Below are the code and all the weights of a small trained network. Each question names an input and a class and asks about switching units off, where a switched-off unit gives its printed mean instead of its output.

import numpy as np


def w(rows, s, z=0):
    codes = np.array(rows[::2]) - 128.0
    scale = np.full(codes.shape[1], s)
    scale[-1] = z or s
    return codes * scale


def norm(h):
    return h / np.sqrt((h * h).mean(-1, keepdims=True) + 1e-5)


def f(y):
    return np.maximum(y, 0)


def log_softmax(a):
    a = a - a.max(-1, keepdims=True)
    return a - np.log(np.exp(a).sum(-1, keepdims=True))


def net(x, mask):
    res = np.array(x, float).reshape(1, 4) / 4 @ E
    u = 0
    for l in range(3):
        y = f(norm(res) @ A[l][:, :-1].T + A[l][:, -1])
        res = res + np.where(mask[u : u + 4], y, B[l][:, -1]) @ B[l][:, :-1]
        u += 4
    return log_softmax(norm(res)[-1] @ U[:, :-1].T + U[:, -1])


A, B = {}, {}
E = w([
[101,97,4,171,248,92,152,134,174],'x0',
[177,180,156,125,85,100,243,66,169],'x1',
[181,166,41,148,75,98,103,169,167],'x2',
[102,13,125,136,84,88,178,156,54],'x3',
],0.011)
A[0] = w([
[103,186,114,248,133,178,20,150,159,185],'L0N0',
[211,131,151,127,43,216,39,198,177,253],'L0N1',
[175,112,122,108,99,172,103,218,150,67],'L0N2',
[159,50,100,160,238,151,74,253,159,157],'L0N3',
],0.0052,0.0016)
B[0] = w([
[192,130,153,176,45,85,190,137,24,217],'L0N0',
[149,110,148,59,142,182,177,51,108,253],'L0N1',
[95,32,77,136,134,145,149,102,110,163],'L0N2',
[172,48,149,186,94,87,149,11,101,250],'L0N3',
],0.011,0.0046)
A[1] = w([
[149,85,73,147,126,170,117,104,103,193],'L1N0',
[144,167,156,10,155,161,103,132,148,59],'L1N1',
[147,208,80,138,85,63,152,108,190,248],'L1N2',
[1,111,118,187,162,117,125,140,111,34],'L1N3',
],0.0098,0.0015)
B[1] = w([
[97,252,162,148,201,83,177,102,112,237],'L1N0',
[180,161,138,142,93,151,129,87,146,201],'L1N1',
[130,244,137,67,60,216,213,127,190,255],'L1N2',
[152,72,97,141,138,92,44,165,173,184],'L1N3',
],0.011,0.0059)
A[2] = w([
[187,200,99,110,200,208,156,28,200,252],'L2N0',
[92,145,130,145,47,181,227,128,138,130],'L2N1',
[162,164,207,74,16,208,116,111,75,226],'L2N2',
[254,210,122,67,177,158,202,164,248,170],'L2N3',
],0.007,0.002)
B[2] = w([
[50,40,66,105,144,141,173,132,150,234],'L2N0',
[251,207,127,128,77,153,140,78,106,202],'L2N1',
[104,135,72,56,113,178,204,93,214,245],'L2N2',
[127,77,155,69,13,176,111,114,58,226],'L2N3',
],0.011,0.012)
U = w([
[155,172,126,51,30,210,202,91,135,207],'0',
[172,147,150,117,122,117,86,191,154,17],'1',
[66,124,231,142,174,151,65,110,83,82],'2',
[66,86,177,116,126,162,131,164,137,96],'3',
[180,96,95,252,193,13,138,105,78,220],'4',
[147,183,145,157,124,128,63,165,132,3],'5',
],0.012,0.0033)

Each question gives the input, the list of numbers given to net, and the class t.
The units are the neurons (one row each of A and B). Each row of codes is followed by its name. A weight is (code - 128) times the scale printed after its matrix; where a second scale follows, it is the last column's (A, B and U).
mask holds one flag per neuron, layer by layer. A switched-off neuron (its flag False) gives its mean, the last column of its row in B, instead of its output. The means were averaged over made-up inputs and are rounded, as every weight is.
A unit's drop is (log p(t) with every unit on - log p(t) with that unit switched off) / (log p(t) with every unit on - log p(t) with every unit switched off).
The circuit of an input: a set's keep is (log p(t) with only the set's units on - log p(t) with every unit switched off) / (log p(t) with every unit on - log p(t) with every unit switched off). Starting from all 12 units, units are removed one at a time, each time the one whose removal leaves the highest keep (on an exact tie, the one counted first), for as long as the keep stays at least 0.8.
units of the circuit, in order: the units of the circuit, biggest drop first
top k neurons: the k neurons with the biggest drops, biggest first
k most important neurons of layer l: the k neurons of layer l with the biggest drops, biggest first
drop when u is switched off: that unit's drop, to one decimal
input [-5,-5,-2,7], class 3: units of the circuit, in order -> L1N2, L2N1, L2N3
input [-1,-6,3,1], class 4: units of the circuit, in order -> L1N2, L2N3, L2N2
input [4,4,-5,4], class 4: units of the circuit, in order -> L1N2, L2N2, L2N3
input [-5,-3,-5,6], class 3: 3 most important neurons of layer 0 -> L0N0, L0N1, L0N3
input [-2,-4,-2,1], class 2: top neuron -> L1N2
input [-3,-3,-8,3], class 2: top 2 neurons -> L1N2, L0N1
input [8,5,-2,4], class 4: top 3 neurons -> L2N2, L1N3, L1N1
input [0,0,-7,-2], class 3: top 3 neurons -> L1N2, L2N1, L0N1
input [-4,-6,-7,5], class 2: top 2 neurons -> L1N2, L2N0
input [-7,-8,-8,5], class 2: 2 most important neurons of layer 1 -> L1N2, L1N3
input [7,4,-8,-2], class 3: 2 most important neurons of layer 2 -> L2N1, L2N0
input [-1,-1,-6,8], class 3: drop when L1N0 is switched off -> 0.1
input [-2,-6,-8,8], class 2: drop when L2N2 is switched off -> 0.1
input [2,1,-8,1], class 2: drop when L2N2 is switched off -> 0.2
input [4,-8,-8,-6], class 4: drop when L2N3 is switched off -> 0.1
